Below is a small trained network, with its code and all its weights. Each question gives an input and a class and asks what happens when units are switched off, that is, made to give their printed mean instead of their output.

import numpy as np


def w(rows, s, z=0):
    codes = np.array(rows[::2]) - 128.0
    scale = np.full(codes.shape[1], s)
    scale[-1] = z or s
    return codes * scale


def norm(h):
    return h / np.sqrt((h * h).mean(-1, keepdims=True) + 1e-5)


def f(y):
    return np.maximum(y, 0)


def log_softmax(a):
    a = a - a.max(-1, keepdims=True)
    return a - np.log(np.exp(a).sum(-1, keepdims=True))


def net(x, mask):
    res = np.array(x, float).reshape(1, 7) / 4 @ E
    u = 0
    for l in range(3):
        y = f(norm(res) @ A[l][:, :-1].T + A[l][:, -1])
        res = res + np.where(mask[u : u + 9], y, B[l][:, -1]) @ B[l][:, :-1]
        u += 9
    return log_softmax(norm(res)[-1] @ U[:, :-1].T + U[:, -1])


A, B = {}, {}
E = w([
[120,92,139,154,89,167,53,42,96,55],'x0',
[127,124,132,120,134,135,131,122,135,130],'x1',
[162,41,112,106,107,4,149,78,151,132],'x2',
[61,189,147,94,185,59,233,109,94,66],'x3',
[123,122,133,133,131,131,132,123,127,134],'x4',
[126,127,131,137,123,136,138,121,138,129],'x5',
[125,129,124,130,125,140,139,117,138,131],'x6',
],0.015)
A[0] = w([
[133,137,123,96,148,162,132,203,159,163,22],'L0N0',
[172,102,49,127,93,139,96,168,170,244,124],'L0N1',
[152,128,131,107,154,113,179,207,163,202,254],'L0N2',
[151,101,115,114,69,156,49,122,132,147,113],'L0N3',
[116,92,136,86,122,92,84,180,90,119,100],'L0N4',
[112,137,104,104,144,114,149,104,86,65,97],'L0N5',
[118,101,115,165,146,134,151,155,106,124,35],'L0N6',
[160,65,124,93,103,33,134,89,178,129,155],'L0N7',
[122,68,124,135,115,161,124,124,121,121,84],'L0N8',
],0.011,0.0056)
B[0] = w([
[105,65,98,122,76,87,45,132,225,61,169],'L0N0',
[173,113,255,128,54,121,126,113,108,159,241],'L0N1',
[72,200,109,143,118,72,121,157,143,227,244],'L0N2',
[156,125,83,146,201,173,130,130,142,134,225],'L0N3',
[125,151,149,136,105,157,130,92,171,136,142],'L0N4',
[96,174,160,111,75,125,113,173,129,123,180],'L0N5',
[119,75,111,126,157,133,87,86,168,146,128],'L0N6',
[190,60,130,187,158,67,152,89,150,166,237],'L0N7',
[147,166,81,108,144,147,100,118,143,129,159],'L0N8',
],0.011)
A[1] = w([
[134,132,157,116,95,159,166,232,107,134,1],'L1N0',
[168,123,100,127,128,102,188,164,154,171,32],'L1N1',
[123,173,120,140,110,147,120,120,128,134,112],'L1N2',
[145,136,187,60,108,202,108,108,70,31,53],'L1N3',
[59,211,121,75,140,132,152,147,83,59,173],'L1N4',
[163,145,154,75,93,205,55,159,158,185,34],'L1N5',
[179,39,168,97,121,113,152,60,54,6,115],'L1N6',
[163,81,81,131,197,68,157,169,139,189,124],'L1N7',
[103,115,118,77,169,19,209,90,116,71,93],'L1N8',
],0.012,0.0041)
B[1] = w([
[94,131,111,134,148,103,72,162,166,141,160],'L1N0',
[137,95,197,95,107,127,154,131,70,121,184],'L1N1',
[80,103,152,133,154,153,142,175,115,115,169],'L1N2',
[128,124,145,143,106,131,202,34,20,68,192],'L1N3',
[185,80,224,102,170,103,98,67,194,135,237],'L1N4',
[61,158,41,177,66,108,152,190,119,140,254],'L1N5',
[53,140,105,202,76,143,60,179,255,98,211],'L1N6',
[160,158,170,115,122,151,138,56,48,111,233],'L1N7',
[35,207,16,148,57,123,126,194,58,119,241],'L1N8',
],0.012,0.0091)
A[2] = w([
[120,122,58,131,119,108,82,137,179,154,106],'L2N0',
[128,123,22,89,140,218,146,126,78,126,55],'L2N1',
[104,213,162,52,245,169,149,205,189,143,21],'L2N2',
[93,138,24,200,104,188,170,132,74,66,88],'L2N3',
[94,182,127,43,167,29,170,157,117,170,153],'L2N4',
[167,17,58,137,107,107,113,125,190,69,2],'L2N5',
[137,71,96,154,113,67,135,88,134,83,114],'L2N6',
[183,24,69,185,136,220,57,96,130,174,138],'L2N7',
[115,124,126,105,66,181,144,198,108,219,105],'L2N8',
],0.011,0.0054)
B[2] = w([
[98,140,141,160,101,113,225,107,203,107,180],'L2N0',
[179,51,201,138,130,166,114,183,2,138,158],'L2N1',
[115,31,81,59,187,105,6,110,182,210,178],'L2N2',
[157,119,179,37,124,109,94,235,52,224,229],'L2N3',
[207,79,66,90,200,253,142,92,143,53,231],'L2N4',
[185,214,20,151,145,171,84,125,231,108,160],'L2N5',
[85,161,106,133,175,196,122,206,185,89,175],'L2N6',
[190,114,137,39,222,142,202,138,126,72,244],'L2N7',
[29,112,125,168,127,108,84,98,97,55,210],'L2N8',
],0.0093,0.011)
U = w([
[37,184,88,207,29,114,89,200,166,127,254],'0',
[88,144,134,43,215,139,94,109,166,156,134],'1',
[217,89,222,172,41,53,142,104,131,241,79],'2',
[123,197,75,103,114,53,238,75,23,134,86],'3',
[171,105,165,127,110,233,93,209,37,79,77],'4',
[89,160,229,141,127,171,134,44,88,12,106],'5',
[252,97,94,188,118,170,127,92,210,51,110],'6',
],0.017,0.0057)

Each question gives the input, the list of numbers given to net, and the class t.
The units are the neurons (one row each of A and B). Each row of codes is followed by its name. A weight is (code - 128) times the scale printed after its matrix; where a second scale follows, it is the last column's (A, B and U).
mask holds one flag per neuron, layer by layer. A switched-off neuron (its flag False) gives its mean, the last column of its row in B, instead of its output. The means were averaged over made-up inputs and are rounded, as every weight is.
A unit's drop is (log p(t) with every unit on - log p(t) with that unit switched off) / (log p(t) with every unit on - log p(t) with every unit switched off).
The circuit of an input: a set's keep is (log p(t) with only the set's units on - log p(t) with every unit switched off) / (log p(t) with every unit on - log p(t) with every unit switched off). Starting from the 12 units with the biggest drops (on a tie, the unit counted first), units are removed one at a time, each time the one whose removal leaves the highest keep (on an exact tie, the one counted first), for as long as the keep stays at least 0.8.
units of the circuit, in order: the units of the circuit, biggest drop first
k most important neurons: the k neurons with the biggest drops, biggest first
top k neurons in layer l: the k neurons of layer l with the biggest drops, biggest first
drop when u is switched off: that unit's drop, to one decimal
input [8,4,3,8,-7,-6,6], class 0: units of the circuit, in order	(L1N6)
input [2,-6,-6,1,8,6,3], class 5: units of the circuit, in order	(L0N2, L1N3)
input [-8,8,-4,1,-8,4,-3], class 1: 2 most important neurons	(L2N4, L1N8)
input [5,6,-6,1,2,-7,6], class 5: 3 most important neurons	(L1N4, L0N7, L1N8)
input [2,-3,0,2,-5,7,2], class 5: 3 most important neurons	(L0N7, L0N2, L0N5)
input [-8,2,0,7,0,-6,-1], class 1: top 2 neurons in layer 1	(L1N4, L1N5)
input [1,0,-4,4,-7,0,-8], class 5: 2 most important neurons	(L0N2, L1N3)
input [2,-4,6,7,1,-4,1], class 0: 2 most important neurons	(L1N6, L0N2)
input [2,0,8,-1,1,-5,-8], class 6: 2 most important neurons	(L0N7, L0N2)
input [-1,-3,0,1,4,-4,-5], class 1: top 2 neurons in layer 0	(L0N7, L0N1)
input [-5,6,0,6,4,-6,8], class 1: 2 most important neurons	(L0N7, L1N4)
input [0,-6,-8,-4,8,4,-5], class 0: top 2 neurons in layer 1	(L1N5, L1N7)
input [7,0,8,3,0,-2,-4], class 0: drop when L1N8 is switched off	0.1
input [-2,4,-6,-8,3,-3,-8], class 0: units of the circuit, in order	(L1N5)
input [-3,-7,-1,7,4,2,-4], class 1: drop when L1N4 is switched off	0.2
input [-4,8,-3,1,-8,-7,-5], class 1: drop when L1N8 is switched off	0.4
input [-4,0,-7,7,-2,3,-4], class 1: drop when L2N1 is switched off	0.0
